Below are the code and all the weights of a small trained network. Each question names an input and a target symbol and asks about switching units off, where a switched-off unit gives its printed mean instead of its output.

import numpy as np


def w(rows, s, z=0):
    codes = np.array(rows[::2]) - 128.0
    scale = np.full(codes.shape[1], s)
    scale[-1] = z or s
    return codes * scale


def softmax(a):
    e = np.exp(a - a.max(-1, keepdims=True))
    return e / e.sum(-1, keepdims=True)


def log_softmax(a):
    a = a - a.max(-1, keepdims=True)
    return a - np.log(np.exp(a).sum(-1, keepdims=True))


def net(x, mask):
    ids = ['Φαβεζμπτω'.index(c) for c in x.split()]
    T = len(ids)
    res = E[ids] + P[:T]
    u = 0
    for l in range(3):
        r = res
        for j in range(3):
            rows = slice(2 * j, 2 * j + 2)
            q, k, v = (r @ M[l][rows].T for M in (Q, K, V))
            z = softmax(np.where(np.tri(T) > 0, q @ k.T / 2**0.5, -1e9)) @ v
            o = O[l][rows]
            res = res + np.where(mask[u + j], z, o[:, -1]) @ o[:, :-1]
        u += 3
    return log_softmax(res[-1] @ U[:, :-1].T + U[:, -1])


Q, K, V, O = {}, {}, {}, {}
E = w([
[63,132,75,164,174,37,84,162,124],'Φ',
[85,128,153,174,101,56,254,97,151],'α',
[181,90,66,175,214,124,148,70,137],'β',
[169,203,184,139,173,50,53,27,137],'ε',
[109,50,118,79,63,183,85,43,142],'ζ',
[175,182,38,90,157,165,159,183,216],'μ',
[178,69,237,87,127,54,113,216,122],'π',
[115,172,225,224,117,185,87,167,161],'τ',
[92,158,76,140,90,151,139,165,7],'ω',
],0.0065)
P = w([
[47,100,125,62,252,136,179,100,145],'0',
[40,122,172,85,171,120,141,112,135],'1',
[70,117,145,104,143,112,117,115,148],'2',
[103,119,123,129,114,112,109,128,152],'3',
[134,129,106,154,94,119,104,130,149],'4',
[168,127,99,167,78,121,98,131,131],'5',
[199,124,101,186,54,130,95,147,117],'6',
[223,121,98,198,60,139,90,152,109],'7',
[238,132,109,214,39,163,87,153,100],'8',
],0.0042)
Q[0] = w([
[117,107,99,128,143,149,160,183,94],'0.h1',
[90,88,118,52,80,29,4,162,68],'0.h1',
[122,110,114,160,124,92,121,119,128],'0.h2',
[168,163,167,114,165,128,88,167,181],'0.h2',
[162,111,90,129,115,142,92,114,177],'0.h3',
[162,154,109,143,140,142,188,151,106],'0.h3',
],0.043)
K[0] = w([
[132,169,86,135,210,101,191,246,61],'0.h1',
[66,31,109,13,65,99,4,98,45],'0.h1',
[175,64,127,165,68,72,115,109,167],'0.h2',
[167,217,150,189,231,87,121,216,181],'0.h2',
[62,60,127,62,91,173,89,69,171],'0.h3',
[181,106,90,174,42,93,95,127,153],'0.h3',
],0.024)
V[0] = w([
[76,17,118,174,115,204,163,198,145],'0.h1',
[114,132,128,116,146,61,68,163,37],'0.h1',
[126,204,99,154,89,121,206,117,9],'0.h2',
[132,175,128,134,157,118,129,151,87],'0.h2',
[128,159,137,136,169,108,154,168,86],'0.h3',
[90,81,134,81,86,175,104,95,137],'0.h3',
],0.011)
O[0] = w([
[65,2,159,234,154,214,125,184,160,192],'0.h1',
[77,173,133,64,129,161,74,182,12,78],'0.h1',
[162,203,183,141,94,189,252,37,23,5],'0.h2',
[175,200,188,116,136,127,152,127,124,68],'0.h2',
[154,85,88,127,220,181,182,125,132,95],'0.h3',
[82,158,166,101,66,54,67,132,154,204],'0.h3',
],0.0043,0.0027)
Q[1] = w([
[132,180,103,74,184,216,188,59,176],'1.h1',
[183,147,161,104,159,162,162,168,118],'1.h1',
[134,124,164,44,95,110,122,187,105],'1.h2',
[129,18,144,179,98,119,40,89,255],'1.h2',
[128,117,153,191,46,49,132,184,172],'1.h3',
[120,138,132,140,74,114,173,118,61],'1.h3',
],0.027)
K[1] = w([
[173,158,147,148,241,98,213,95,163],'1.h1',
[121,98,191,109,176,118,103,194,158],'1.h1',
[66,196,159,115,179,151,73,166,107],'1.h2',
[226,136,117,155,86,183,79,187,105],'1.h2',
[125,68,204,109,3,138,109,138,118],'1.h3',
[117,82,90,88,97,139,138,71,150],'1.h3',
],0.024)
V[1] = w([
[180,91,210,82,119,79,150,169,161],'1.h1',
[127,67,114,45,142,185,136,59,159],'1.h1',
[128,86,138,120,133,6,182,181,71],'1.h2',
[116,211,127,84,64,142,178,249,186],'1.h2',
[166,145,166,187,94,47,159,206,116],'1.h3',
[110,132,166,57,118,189,121,131,128],'1.h3',
],0.013)
O[1] = w([
[247,105,210,71,144,166,117,147,67,114],'1.h1',
[174,186,142,123,146,251,240,58,173,254],'1.h1',
[89,100,173,173,98,35,241,117,45,131],'1.h2',
[2,235,168,7,23,123,143,172,149,113],'1.h2',
[114,68,86,160,110,71,250,159,214,80],'1.h3',
[183,100,168,119,150,156,129,135,49,121],'1.h3',
],0.005,0.0044)
Q[2] = w([
[122,141,58,119,151,130,186,115,65],'2.h1',
[100,97,69,38,112,111,171,175,108],'2.h1',
[89,75,78,85,117,206,191,71,110],'2.h2',
[96,94,163,161,137,108,105,172,81],'2.h2',
[103,101,150,191,112,171,89,71,251],'2.h3',
[152,220,93,116,115,117,156,147,127],'2.h3',
],0.022)
K[2] = w([
[160,209,89,187,195,107,184,178,99],'2.h1',
[113,137,76,66,217,139,172,239,95],'2.h1',
[154,214,173,178,206,148,177,208,112],'2.h2',
[108,78,80,136,90,101,122,72,71],'2.h2',
[159,113,151,217,3,184,93,151,117],'2.h3',
[61,64,173,98,159,164,151,67,183],'2.h3',
],0.018)
V[2] = w([
[132,227,213,254,152,126,112,180,157],'2.h1',
[122,128,124,111,140,199,146,151,113],'2.h1',
[128,93,136,138,104,188,116,111,89],'2.h2',
[107,41,107,57,94,133,103,41,109],'2.h2',
[153,176,201,179,152,89,111,176,166],'2.h3',
[140,228,127,195,205,121,161,203,121],'2.h3',
],0.012)
O[2] = w([
[116,162,242,253,111,201,123,94,114,3],'2.h1',
[166,122,111,98,125,154,141,134,109,156],'2.h1',
[111,154,103,145,145,108,139,175,104,105],'2.h2',
[133,133,160,215,209,104,107,174,113,127],'2.h2',
[156,226,148,106,139,166,167,153,172,130],'2.h3',
[155,219,124,118,146,114,119,237,134,57],'2.h3',
],0.0052,0.0031)
U = w([
[40,132,64,160,167,59,80,190,130,253],'Φ',
[100,100,160,160,106,103,253,92,158,176],'α',
[208,84,69,155,198,146,110,93,150,69],'β',
[205,195,154,117,135,60,80,51,112,19],'ε',
[77,110,168,83,67,152,80,73,110,70],'ζ',
[150,171,77,64,120,159,143,160,190,142],'μ',
[183,76,197,79,140,113,130,203,108,90],'π',
[119,163,205,180,133,184,87,139,153,69],'τ',
[137,161,95,139,98,203,153,133,15,223],'ω',
],0.0075,0.0013)

Each question gives the input, a string of symbols that net reads in full, and the target symbol t.
The units are the heads (2 rows each of Q, K, V and O). Each row of codes is followed by its name. A weight is (code - 128) times the scale printed after its matrix; where a second scale follows, it is the last column's (O and U).
mask holds one flag per head, layer by layer. A switched-off head (its flag False) gives its mean, the last column of its rows in O, instead of its output. The means were averaged over made-up inputs and are rounded, as every weight is.
A unit's drop is (log p(t) with every unit on - log p(t) with that unit switched off) / (log p(t) with every unit on - log p(t) with every unit switched off).
The circuit of an input: a set's keep is (log p(t) with only the set's units on - log p(t) with every unit switched off) / (log p(t) with every unit on - log p(t) with every unit switched off). Starting from all 9 units, units are removed one at a time, each time the one whose removal leaves the highest keep (on an exact tie, the one counted first), for as long as the keep stays at least 0.8.
units of the circuit, in order: the units of the circuit, biggest drop first
most important unit: the unit with the biggest drop
heads that matter: for each layer, one digit per head in row order, 1 if its drop is at least 0.15 and else 0, layers parted by /
input β ε ω ω Φ π, target π: heads that matter -> 010 / 100 / 000
input ε μ ζ μ Φ, target ζ: units of the circuit, in order -> 1.h2, 1.h1, 2.h3, 1.h3
input τ ζ τ α α ω π, target Φ: heads that matter -> 100 / 100 / 000
input α Φ β α μ ω μ τ, target τ: units of the circuit, in order -> 2.h1
input β β ζ α β Φ ε μ ε, target ζ: units of the circuit, in order -> 1.h2, 2.h3, 0.h3
input ε ω ε ζ Φ, target β: heads that matter -> 101 / 110 / 000
input μ Φ ω ζ π π ε, target α: heads that matter -> 010 / 111 / 000
input μ ζ μ β ε Φ, target τ: heads that matter -> 100 / 101 / 100
input ζ Φ Φ ε π, target α: heads that matter -> 000 / 111 / 000
input ε ζ τ Φ τ Φ Φ Φ μ, target ζ: units of the circuit, in order -> 1.h2, 0.h3, 2.h3
input β ε ζ ω τ, target Φ: units of the circuit, in order -> 0.h1, 1.h1
input μ μ ζ ε, target ζ: heads that matter -> 000 / 110 / 011
input β μ β ω μ α β α α, target α: heads that matter -> 010 / 001 / 000
input ε Φ Φ μ β π, target π: most important unit -> 1.h1
input μ Φ ζ Φ ζ τ α ε μ, target ζ: units of the circuit, in order -> 1.h2, 2.h3, 0.h3
input ω α Φ β τ Φ π τ ζ, target μ: heads that matter -> 000 / 010 / 001
input ε ζ α β τ Φ Φ, target μ: units of the circuit, in order -> 1.h1, 1.h2, 2.h3, 2.h2
input Φ α β α ω, target ω: units of the circuit, in order -> 0.h2, 0.h1
input ζ Φ ε, target β: units of the circuit, in order -> 1.h2, 0.h1
input Φ μ ζ μ α, target ζ: units of the circuit, in order -> 1.h2, 2.h3, 1.h3
input ω Φ π α ζ π ω μ, target Φ: units of the circuit, in order -> 1.h1, 0.h1, 0.h3
input ε Φ ζ ω, target Φ: units of the circuit, in order -> 0.h1, 1.h1
input α Φ ζ, target β: most important unit -> 1.h2
input Φ ω ζ α, target Φ: units of the circuit, in order -> 0.h2, 0.h1, 1.h1
input α α μ ε τ μ α, target α: heads that matter -> 010 / 011 / 000
input μ μ ω ζ ω τ μ α ζ, target ζ: heads that matter -> 001 / 010 / 001
